Here is a tiny trained network, its code and every weight. The questions are about switching its units off for an input and a class, where a switched-off unit gives its printed mean instead of its output.

import numpy as np


def w(rows, s, z=0):
    codes = np.array(rows[::2]) - 128.0
    scale = np.full(codes.shape[1], s)
    scale[-1] = z or s
    return codes * scale


def f(y):
    return y / 2 * (1 + np.tanh(0.7978845608 * (y + 0.044715 * y**3)))


def log_softmax(a):
    a = a - a.max(-1, keepdims=True)
    return a - np.log(np.exp(a).sum(-1, keepdims=True))


def net(x, mask):
    res = np.array(x, float).reshape(1, 3) / 4 @ E
    y = f(res @ A[0][:, :-1].T + A[0][:, -1])
    res = res + np.where(mask, y, B[0][:, -1]) @ B[0][:, :-1]
    return log_softmax(res[-1] @ U[:, :-1].T + U[:, -1])


A, B = {}, {}
E = w([
[92,120,55,255,89,30,121,91,142,68],'x0',
[152,63,147,170,28,153,108,176,26,174],'x1',
[22,225,63,31,142,130,87,89,63,127],'x2',
],0.0097)
A[0] = w([
[144,112,144,159,172,86,183,90,254,85,159],'n0',
[83,211,127,20,195,173,114,111,190,140,243],'n1',
[73,93,31,113,106,129,107,128,19,169,168],'n2',
[120,114,112,130,129,103,210,97,139,83,61],'n3',
[93,170,130,122,60,40,93,120,116,82,217],'n4',
[140,116,130,114,110,74,83,138,183,122,187],'n5',
[127,39,136,168,108,192,154,167,108,199,135],'n6',
[206,86,160,175,106,186,140,143,114,191,79],'n7',
[80,172,187,114,49,119,3,145,53,167,198],'n8',
[47,191,86,156,133,142,102,120,84,104,252],'n9',
[139,141,107,118,161,112,180,122,157,158,61],'n10',
[182,106,162,97,112,116,151,179,69,162,82],'n11',
[161,110,132,102,154,98,140,117,98,66,59],'n12',
],0.0089,0.0044)
B[0] = w([
[87,67,138,204,184,86,90,162,153,107,197],'n0',
[203,135,112,17,85,184,228,196,197,94,248],'n1',
[93,206,43,200,120,75,77,36,87,97,197],'n2',
[105,87,127,158,119,131,143,60,117,163,140],'n3',
[116,242,38,188,162,89,123,77,130,49,186],'n4',
[108,135,81,151,138,58,164,185,109,104,147],'n5',
[201,186,108,133,70,141,129,119,155,46,187],'n6',
[160,153,88,102,96,134,179,87,163,86,185],'n7',
[153,158,98,141,177,72,131,114,145,36,199],'n8',
[111,245,2,131,88,89,59,84,156,90,210],'n9',
[43,91,190,112,156,171,127,162,125,151,135],'n10',
[106,161,92,101,80,104,108,153,157,89,165],'n11',
[79,65,182,107,107,114,134,156,115,171,123],'n12',
],0.0087,0.016)
U = w([
[61,120,152,144,93,167,169,137,77,135,18],'0',
[95,150,86,229,142,14,91,108,105,62,233],'1',
[175,176,88,62,1,152,163,124,170,85,167],'2',
[205,93,141,101,166,159,212,242,203,96,254],'3',
[89,99,148,143,110,132,100,135,53,176,23],'4',
[141,130,122,139,104,122,112,112,81,182,19],'5',
[70,46,166,179,140,90,113,144,163,156,25],'6',
],0.0099,0.0026)

Each question gives the input, the list of numbers given to net, and the class t.
The units are the neurons (one row each of A and B). Each row of codes is followed by its name. A weight is (code - 128) times the scale printed after its matrix; where a second scale follows, it is the last column's (A, B and U).
mask holds one flag per neuron, in row order. A switched-off neuron (its flag False) gives its mean, the last column of its row in B, instead of its output. The means were averaged over made-up inputs and are rounded, as every weight is.
A unit's drop is (log p(t) with every unit on - log p(t) with that unit switched off) / (log p(t) with every unit on - log p(t) with every unit switched off).
The circuit of an input: a set's keep is (log p(t) with only the set's units on - log p(t) with every unit switched off) / (log p(t) with every unit on - log p(t) with every unit switched off). Starting from the 12 units with the biggest drops (on a tie, the unit counted first), units are removed one at a time, each time the one whose removal leaves the highest keep (on an exact tie, the one counted first), for as long as the keep stays at least 0.8.
circuit, biggest first: the units of the circuit, biggest drop first
k most important neurons: the k neurons with the biggest drops, biggest first
drop when u is switched off: that unit's drop, to one decimal
input [2,1,-6], class 3: 4 most important neurons : n2, n9, n4, n8
input [2,8,1], class 1: circuit, biggest first : n1
input [1,-6,1], class 3: circuit, biggest first : n1, n2, n0
input [-1,0,0], class 3: 2 most important neurons : n9, n2
input [-5,-1,1], class 3: circuit, biggest first : n9, n2
input [-1,3,8], class 1: 2 most important neurons : n2, n8
input [-2,-4,-7], class 3: 3 most important neurons : n2, n9, n4
input [-1,4,8], class 1: drop when n2 is switched off : 0.3
input [4,5,-6], class 2: drop when n6 is switched off : 0.3
input [1,-5,-8], class 6: drop when n4 is switched off : 0.2
